How the points are linked:
ζ: z948->z531, z217->z847, z426->z109, z612->z399, z88->z532, z420->z88, z532->z989, z457->z896, z527->z458, z223->z612, z458->z279, z159->z420, z294->z729, z279->z778, z109->z222, z103->z527, z725->z606, z531->z822, z763->z968, z822->z725, z717->z948, z140->z294, z950->z717, z74->z889, z889->z950, z605->z223, z847->z457, z778->z638, z968->z140, z989->z74, z147->z909, z471->z160, z729->z147, z222->z103, z909->z426, z606->z471, z399->z159, z160->z605, z896->z763, z638->z217
ψ: z948->z968, z217->z471, z426->z532, z612->z458, z88->z109, z420->z222, z532->z426, z457->z725, z527->z399, z223->z279, z458->z612, z159->z103, z294->z950, z279->z223, z109->z88, z103->z159, z725->z457, z531->z763, z763->z531, z822->z896, z717->z140, z140->z717, z950->z294, z74->z147, z889->z729, z605->z778, z847->z606, z778->z605, z968->z948, z989->z909, z147->z74, z471->z217, z729->z889, z222->z420, z909->z989, z606->z847, z399->z527, z160->z638, z896->z822, z638->z160

In the rows, 140 means zero.

The rows follow the links: the fewer symbols apart two points are, the more alike their rows tend to be.

Each row is also shifted at random along 4 hidden directions that mean nothing.

Known rows, each with its point:
[ 178  150  187  159  188  205   77   67  118  186  155  166  167  114  181  154  148  205  137  105  108  148  141  169  110  117  165  145   95  183  183  146  119  195  166  139   98  154   91  183  139  180  172  178] -> z612
[ 167  153  169  126  242  138  128  158  132  103  186  220  121  208  212  139  112   91  103  107  139  165  184  116  116  159  121  117  143  160   96  159  217  154  103  123  130  131  138   68  185  133  159  123] -> z103
[ 133  136  112  152  150  125  139  137  199  119  154  115  103  128  189  115  146   93  149  227  119  141   68  124  165   99   83  196   99  133   86  144   99  104  159  111  176  113  230  122  135   51   65  119] -> z457
[ 162   92  131  138  230  103  132  117  200  119  144  109   88  205  210  137  152   52  106  143  121  202  155   99  103   90  115  190  147  159   61  178  200  132  177   58  129  128  160   97   77  115  148  156] -> z109
[ 126  120  141  174  105  165  139   96  138  156   90   42  177   82   65  184  160  175  165  101  166  130  137  144  119  117  174  122  144  116  196  159  108  171  157  162  144  177   91  221  116  186  143  212] -> z729
[ 128  105  128  171  104  133  158  101  139  122   68   53  151  129   85  140  198  120  137  101  156  156  149  147  123  101  180  154  171  166  150  154  128  137  178  139  124  187   96  181   45  168  136  186] -> z147
[ 130  100  124  157  108  104  172  167  150   81  106   90  127  188   79  151  140  112  137  102  150  187  192  115  132  174  143  115  204  132   90  132  170  127  147   92  131  142  147  124   76  147  145  136] -> z88
[ 133  169  165  161  113  197   94   86   73  137  103   90  188  107   96  144  164  122  106   70  135  122  140  167  114   95  190  133  106  152  232  159  170  123  132  201  129  201   98  191  156  188  168  169] -> z294
[ 158  141  176  124  196  150   99  177  155  156  190  230  106  162  178  201   78  164  171  123  148  144  157  149  122  160   68   82  135  117  147  142  168  165  105  123  138  109  109  133  223  161  181  170] -> z527
[ 138  119   96  143   81  103  185  166  138  172  189  130  146  137  131   93  151  167  173  210   79  139  100  135  165  171  171  165  136  109   95   98   78  119  176  127  162  128  201  133   64   85   98   83] -> z847
[ 125   94  147   89  201   77  168  159  181   79  158  256  100  165  136   85  145  170   78  208  149  128  115   45  147  171   85  115  163  179  100   77  120  149  215  182  109   89  148  152  161  123   96  194] -> z74
[ 142  128  151  100  180  111  122  164   95  173  195  272  119  162  208   94  137  102   84  173  118  112  127  110  141  189  131  160  137  181  136   96  182  165  148  188  118   78  129  120  159  124  139  116] -> z889
[ 123  192  184  159  152  203   91  101  142  119  103  138  166   73  131  152  117  134  113  113  153  121  115  150  109   64  105  133   81  157  230  146  141  121  123  156  125  162  107  193  222  165  128  207] -> z140
[ 145  101   72  140   42   96  158  196  173  136  122   74  109  118   93  107  156  129  193  211  171  139  107  155  185  125  125  160  175  120  105  126   55  122  184  129  173  131  170  154   98  124  109  147] -> z217
[  86  130  176  164  171  135  211  116  194  111  114   96  156  112  151  194  166  177  185  166  179  111  123   64  119  172  109  104  124   67  113  171  125  123  126  164  215  174  174   89  168   59   90   85] -> z471
[ 162  106  157  142  254  130  141  114  184  103  144  179  106  193  190  139  124  166  122  152  125  193  165   96  116  151   89  133  143  148   70  145  170  172  177  104  120  112  179  104  151  133  125  145] -> z222
[ 139  183  152  125  177  154  120  111  117  176  178  168  144  141  227  122  123   67  124  191   49  120   86  147  116   93  112  196   58  140  118  138  141   83  156  102  166  113  203  104  148   70  115   95] -> z896
[ 131  122  187  122  235  180  121   58  163  177  131  163  137  119  237  180  178  133  149  145  142  108  113  109   97  131  134  172   58  113  147  187  172  167  167  174  149  166  134  115  156   97  127  138] -> z605

Start here and follow the symbols in turn, left to right. Where do you end up?
Answer with the point's name.
[ 128  135   56  121   45   93  150  207  135  112  115   92  115  103   77   94  153   97  129  181  189  132  124  155  214  130  135  149  211  176  166  120   93  128  147  155  157  113  129  180  103  169  146  162]
ζ ζ => z847
[ 125   97  130  161   80  117  151  147  118  144  101   78  175  176   56  138  119  212  147   84  104  190  220  140  113  163  172  127  199  144  121   92  121  130  157  101  108  157  133  183   70  179  158  180]
ψ ψ => z420
[ 205  144  135  172  154  200   96  106  157  171  136   88  125  139  179  199  146  143  182   87  178  158  174  218  135   81  159  151  121  137  159  197  166  179  101   79  128  186   87  140  153  206  201  154]
ψ ζ => z458
[ 144   86  133  159  193  107  190  104  180  142  123   99  130  170  165  151  196   98  154  141  125  186  148  119  108  129  161  168  167  148   63  161  150  140  196  102  122  149  142  111   52  112  120  148]
ζ ζ ψ => z420
[ 170  130  116  176  118  150  122  140  151   68   88   82  161  159   90  136  148  208  138  106  171  203  193  183  154  103  152  106  184  159  161  155  152  170  135   80   88  180  107  179  139  205  184  203]
ψ ζ ζ => z458
[ 155  156  110  124   87  137  111  221  103  166  147  167   90  119   98  151  101  111  137  107  182  104  150  181  176  174  144  104  181  143  186  133  168  148   76  165  147  123   80  137  187  213  192  142]
ψ ζ => z612
[ 113   80  121  128  150   77  183  181  206   68  119  123   84  172   93  152  135   95  121  137  152  176  145   81  119  136   78  133  207  127   79  133  132  114  184  101  122  123  140  129   96  127   98  210]
ψ ζ => z109
[ 122  193  188  151  179  201  122  104  146  154  167  178  186  117  162  176  101  203  154  125  123   93  102  152  121  140  110   99   50   96  187  163  141  135   86  157  159  162  149  139  245  115  134  119]
ζ ψ => z717
[ 142  204  165  150  191  178  125  113  152   52  137  172  163  125  199  104  124  147  100  187  153  133  109  116  131  136   98  120   66  164  167  173  170  122   81  168  184  159  200  100  230   92  121   88]
ψ ψ => z763
[ 148   77  121  157  124  118  196  117  193  125   96   39  126  145  113  173  197  182  191  151  187  166  150  105  114  137  164  135  185  125   95  181  109  169  182  108  146  169  125  132   63  135  153  149]
ζ ψ => z532
[ 110   90  122  110  184   73  165  188  204  101  125  168   50  147  158  148  126   37  113  165  173  145  133   73  123  133   64  151  193  127   53  140  172  116  173  120  152   86  143  102  128  109  123  189]
ψ ψ ψ => z909
[ 135  150  157   99  137  146   77  179  101  195  196  240   89  144  137  147   69   93  122   72  122  124  153  191  153  112  106  155  137  158  187  109  172  138  145  131  104   96   87  168  191  201  183  211]
ψ ψ => z458
[ 100  120  192  132  223  141  187   49  148  153  118  157  170  108  171  167  193  179  149  152  113   81  116   77   81  179  152  140   86   88  128  158  119  139  176  198  154  154  171  121  138   61   86  129]
ζ ζ ζ => z612
[  92  148  119  177   49  123  184  147   98   87   90   55  189  140   68   95  158  126  133  145  140  139  148  116  151  152  174  134  149  117  136  127  142   72  113  143  180  177  197  128  100   88  109   84]
ψ ζ => z896
[ 204  176  118  121  131  170   75  177   98  198  191  198  128  127  178   97  108  153  141  146  123  110  122  203  194  131  145  161  107  185  184  129  125  174  113  159  143  101  120  156  200  179  181  126]
ψ ζ ψ => z950
